Below are the code and all the weights of a small trained network. Each question names an input and a target symbol and asks about switching units off, where a switched-off unit gives its printed mean instead of its output.

import numpy as np


def w(rows, s, z=0):
    codes = np.array(rows[::2]) - 128.0
    scale = np.full(codes.shape[1], s)
    scale[-1] = z or s
    return codes * scale


def f(y):
    return np.maximum(y, 0)


def softmax(a):
    e = np.exp(a - a.max(-1, keepdims=True))
    return e / e.sum(-1, keepdims=True)


def log_softmax(a):
    a = a - a.max(-1, keepdims=True)
    return a - np.log(np.exp(a).sum(-1, keepdims=True))


def net(x, mask):
    ids = ['αβδεζηλμξτφω'.index(c) for c in x.split()]
    T = len(ids)
    res = E[ids] + P[:T]
    r = res
    for j in range(3):
        rows = slice(2 * j, 2 * j + 2)
        q, k, v = (r @ M[0][rows].T for M in (Q, K, V))
        z = softmax(np.where(np.tri(T) > 0, q @ k.T / 2**0.5, -1e9)) @ v
        o = O[0][rows]
        res = res + np.where(mask[j], z, o[:, -1]) @ o[:, :-1]
    y = f(res @ A[0][:, :-1].T + A[0][:, -1])
    res = res + np.where(mask[3:15], y, B[0][:, -1]) @ B[0][:, :-1]
    return log_softmax(res[-1] @ U[:, :-1].T + U[:, -1])


Q, K, V, O, A, B = {}, {}, {}, {}, {}, {}
E = w([
[114,91,171,126,78,105,169,131,181,117,116],'α',
[180,128,176,144,130,177,105,60,172,109,174],'β',
[96,113,111,114,116,131,144,95,203,138,135],'δ',
[136,103,119,145,89,159,185,164,205,223,84],'ε',
[104,123,151,195,116,125,145,49,146,151,156],'ζ',
[135,79,125,90,151,114,126,85,185,153,128],'η',
[52,73,105,131,48,116,111,107,135,176,167],'λ',
[97,154,171,87,107,123,188,79,188,54,134],'μ',
[124,7,62,136,59,7,123,134,131,163,137],'ξ',
[220,113,50,165,91,108,131,108,201,83,182],'τ',
[178,34,227,102,111,168,88,110,96,129,113],'φ',
[133,104,112,172,21,135,70,90,93,74,231],'ω',
],0.014)
P = w([
[138,199,164,55,86,181,79,96,115,131,132],'0',
[120,166,119,61,81,144,102,52,90,126,70],'1',
[117,180,190,86,130,83,145,144,86,157,152],'2',
[88,107,86,108,92,150,128,55,120,92,50],'3',
[115,148,212,65,137,71,159,185,91,191,217],'4',
[75,162,149,197,138,122,35,158,172,83,51],'5',
[110,34,83,97,97,184,199,60,102,107,125],'6',
[102,196,226,157,169,78,70,209,160,175,190],'7',
[112,24,76,149,72,222,150,59,191,52,16],'8',
[7,115,138,116,238,135,207,193,24,115,254],'9',
[155,102,227,175,24,103,107,143,202,172,105],'10',
],0.0092)
Q[0] = w([
[123,59,105,146,70,159,98,63,166,85,50],'h0',
[157,62,184,103,131,119,226,137,161,175,250],'h0',
[126,84,50,133,108,198,112,64,134,60,2],'h1',
[134,178,127,170,77,90,24,98,184,113,21],'h1',
[159,243,57,108,180,128,126,177,19,154,55],'h2',
[172,147,137,112,158,121,103,146,68,124,76],'h2',
],0.05)
K[0] = w([
[101,178,148,146,233,86,71,255,117,120,185],'h0',
[74,28,63,204,182,217,182,132,114,31,81],'h0',
[135,218,191,141,139,34,21,198,177,165,155],'h1',
[120,155,113,95,219,132,169,191,39,160,234],'h1',
[150,179,103,77,112,74,91,87,68,24,169],'h2',
[174,132,140,94,113,91,86,110,107,76,128],'h2',
],0.046)
V[0] = w([
[181,30,190,16,176,96,83,139,147,65,110],'h0',
[122,27,198,170,71,142,87,146,45,195,121],'h0',
[204,152,152,192,105,122,94,117,60,73,197],'h1',
[161,60,5,69,166,81,45,138,105,159,171],'h1',
[97,113,144,156,107,83,129,78,177,80,198],'h2',
[72,54,197,105,155,118,98,103,156,80,153],'h2',
],0.019)
O[0] = w([
[211,71,159,54,96,150,102,86,189,121,171,219],'h0',
[117,127,158,163,74,107,244,125,54,205,135,253],'h0',
[124,139,157,49,212,100,134,187,96,139,254,16],'h1',
[98,55,12,79,147,185,177,55,83,59,114,57],'h1',
[170,136,137,36,147,115,63,92,82,120,126,190],'h2',
[117,186,108,58,116,62,60,62,66,113,148,227],'h2',
],0.0072,0.0063)
A[0] = w([
[245,108,125,229,116,137,132,180,53,107,97,74],'n0',
[112,223,107,137,181,112,104,221,55,110,92,123],'n1',
[179,57,44,178,199,12,158,145,195,152,107,132],'n2',
[183,104,114,46,143,129,158,137,38,132,158,46],'n3',
[139,105,133,124,218,116,196,174,89,152,183,70],'n4',
[152,222,138,115,128,97,88,163,151,126,87,172],'n5',
[110,120,169,140,189,121,135,183,159,164,209,125],'n6',
[141,191,142,130,160,116,54,168,167,123,105,10],'n7',
[125,197,68,93,152,138,40,180,133,81,72,112],'n8',
[71,139,31,155,55,190,122,195,178,133,205,116],'n9',
[159,86,58,99,158,138,96,115,95,76,139,81],'n10',
[149,132,82,69,142,164,166,143,11,124,121,144],'n11',
],0.011,0.013)
B[0] = w([
[88,108,77,31,131,94,59,146,154,122,124,180],'n0',
[100,8,101,152,122,154,134,103,131,178,172,166],'n1',
[97,171,171,117,167,163,118,43,79,107,110,183],'n2',
[168,157,38,181,105,131,151,217,74,128,85,230],'n3',
[153,106,155,127,77,127,42,178,172,117,133,173],'n4',
[179,160,100,149,202,144,155,116,211,124,170,247],'n5',
[107,140,78,111,132,131,149,69,115,102,84,213],'n6',
[90,26,122,102,59,23,188,168,65,116,93,178],'n7',
[125,140,177,197,149,171,73,135,29,121,86,189],'n8',
[195,179,134,132,86,85,118,160,89,125,179,190],'n9',
[103,90,127,92,133,121,182,225,194,169,122,202],'n10',
[91,161,234,155,155,128,106,45,197,95,177,228],'n11',
],0.014)
U = w([
[137,126,186,104,99,174,132,159,94,196,148,180],'α',
[148,87,129,160,93,153,130,104,111,238,146,111],'β',
[160,89,188,151,66,103,128,126,111,170,104,29],'δ',
[200,176,205,138,84,145,110,130,190,253,137,13],'ε',
[120,144,115,169,54,137,117,115,141,215,80,47],'ζ',
[181,118,109,204,78,221,106,71,126,181,47,148],'η',
[155,136,142,153,21,153,155,133,77,232,98,184],'λ',
[131,131,127,188,50,158,199,124,160,144,93,46],'μ',
[100,132,197,112,46,115,133,67,84,193,126,174],'ξ',
[155,157,76,78,112,144,136,92,99,120,150,218],'τ',
[149,58,164,73,22,177,124,99,138,190,77,255],'φ',
[138,112,140,146,23,137,88,126,133,146,167,75],'ω',
],0.004,0.0032)

Each question gives the input, a string of symbols that net reads in full, and the target symbol t.
The units are the heads (2 rows each of Q, K, V and O) and the neurons (one row each of A and B). Each row of codes is followed by its name. A weight is (code - 128) times the scale printed after its matrix; where a second scale follows, it is the last column's (O, A, B and U).
mask holds one flag per unit, heads first, then neurons. A switched-off unit (its flag False) gives its mean, the last column of its rows in O or B, instead of its output. The means were averaged over made-up inputs and are rounded, as every weight is.
A unit's drop is (log p(t) with every unit on - log p(t) with that unit switched off) / (log p(t) with every unit on - log p(t) with every unit switched off).
The circuit of an input: a set's keep is (log p(t) with only the set's units on - log p(t) with every unit switched off) / (log p(t) with every unit on - log p(t) with every unit switched off). Starting from the 12 units with the biggest drops (on a tie, the unit counted first), units are removed one at a time, each time the one whose removal leaves the highest keep (on an exact tie, the one counted first), for as long as the keep stays at least 0.8.
circuit, biggest first: the units of the circuit, biggest drop first
most important unit: the unit with the biggest drop
top k neurons: the k neurons with the biggest drops, biggest first
input φ η ε τ η τ ω ζ, target ω: most important unit => n4
input ξ ζ ω α λ, target ε: circuit, biggest first => [h1, n5, n7]
input β ξ φ ω η φ ω β, target ω: top 3 neurons => [n4, n11, n3]
input τ ζ α η, target ε: circuit, biggest first => [h1, n5]
input μ ζ τ δ τ φ δ ζ η ξ φ, target μ: top 3 neurons => [n3, n11, n10]
input φ α ζ ξ μ η τ η λ τ, target ξ: circuit, biggest first => [h0, n11, h2]
input φ φ ζ ζ δ η τ φ μ η, target δ: circuit, biggest first => [n7, h0, h1]
input φ τ φ ω ζ φ μ, target λ: circuit, biggest first => [n3, h0, h2]
input η ξ α ξ δ τ ζ ξ φ ω, target λ: circuit, biggest first => [n3, h0]
input δ ζ τ η φ φ ζ τ λ η, target ξ: circuit, biggest first => [h0, n11, h2]
input η β β η δ β, target η: circuit, biggest first => [n8, h1, h0]
input δ τ φ β, target λ: circuit, biggest first => [h0, n3, h1]
input μ λ ζ α τ, target ε: circuit, biggest first => [h1, n5]
input φ δ ω, target η: circuit, biggest first => [h0, h1, n8]
input φ φ ξ, target λ: circuit, biggest first => [n3, h0]
input ζ φ λ ω ω, target ω: circuit, biggest first => [n4, h1, n11, n3]
input ζ δ η β ζ, target τ: most important unit => h1
input ε ζ ζ ζ δ η ζ λ δ ω ξ, target ω: circuit, biggest first => [n4, h1]
input λ η ζ δ, target β: top 2 neurons => [n1, n5]
input δ ε μ η, target μ: circuit, biggest first => [h2]
input ζ ω ε η δ τ, target τ: top 3 neurons => [n0, n2, n9]
input δ η φ, target φ: top 2 neurons => [n5, n10]
input η δ ξ η ξ ε, target ξ: top 3 neurons => [n11, n5, n2]
input φ ζ τ, target β: top 2 neurons => [n1, n5]
input β η ζ η, target β: top 2 neurons => [n1, n5]
input δ λ φ μ μ ζ ω ω ζ ω δ, target ω: top 2 neurons => [n4, n11]
input φ β λ, target τ: top neuron => [n6]
input φ ε ξ ξ, target ξ: top 3 neurons => [n2, n11, n5]
input ζ ξ λ ε δ α τ η, target τ: top 2 neurons => [n6, n2]
input τ ξ α μ φ η ζ ξ ω, target μ: top 3 neurons => [n3, n10, n11]
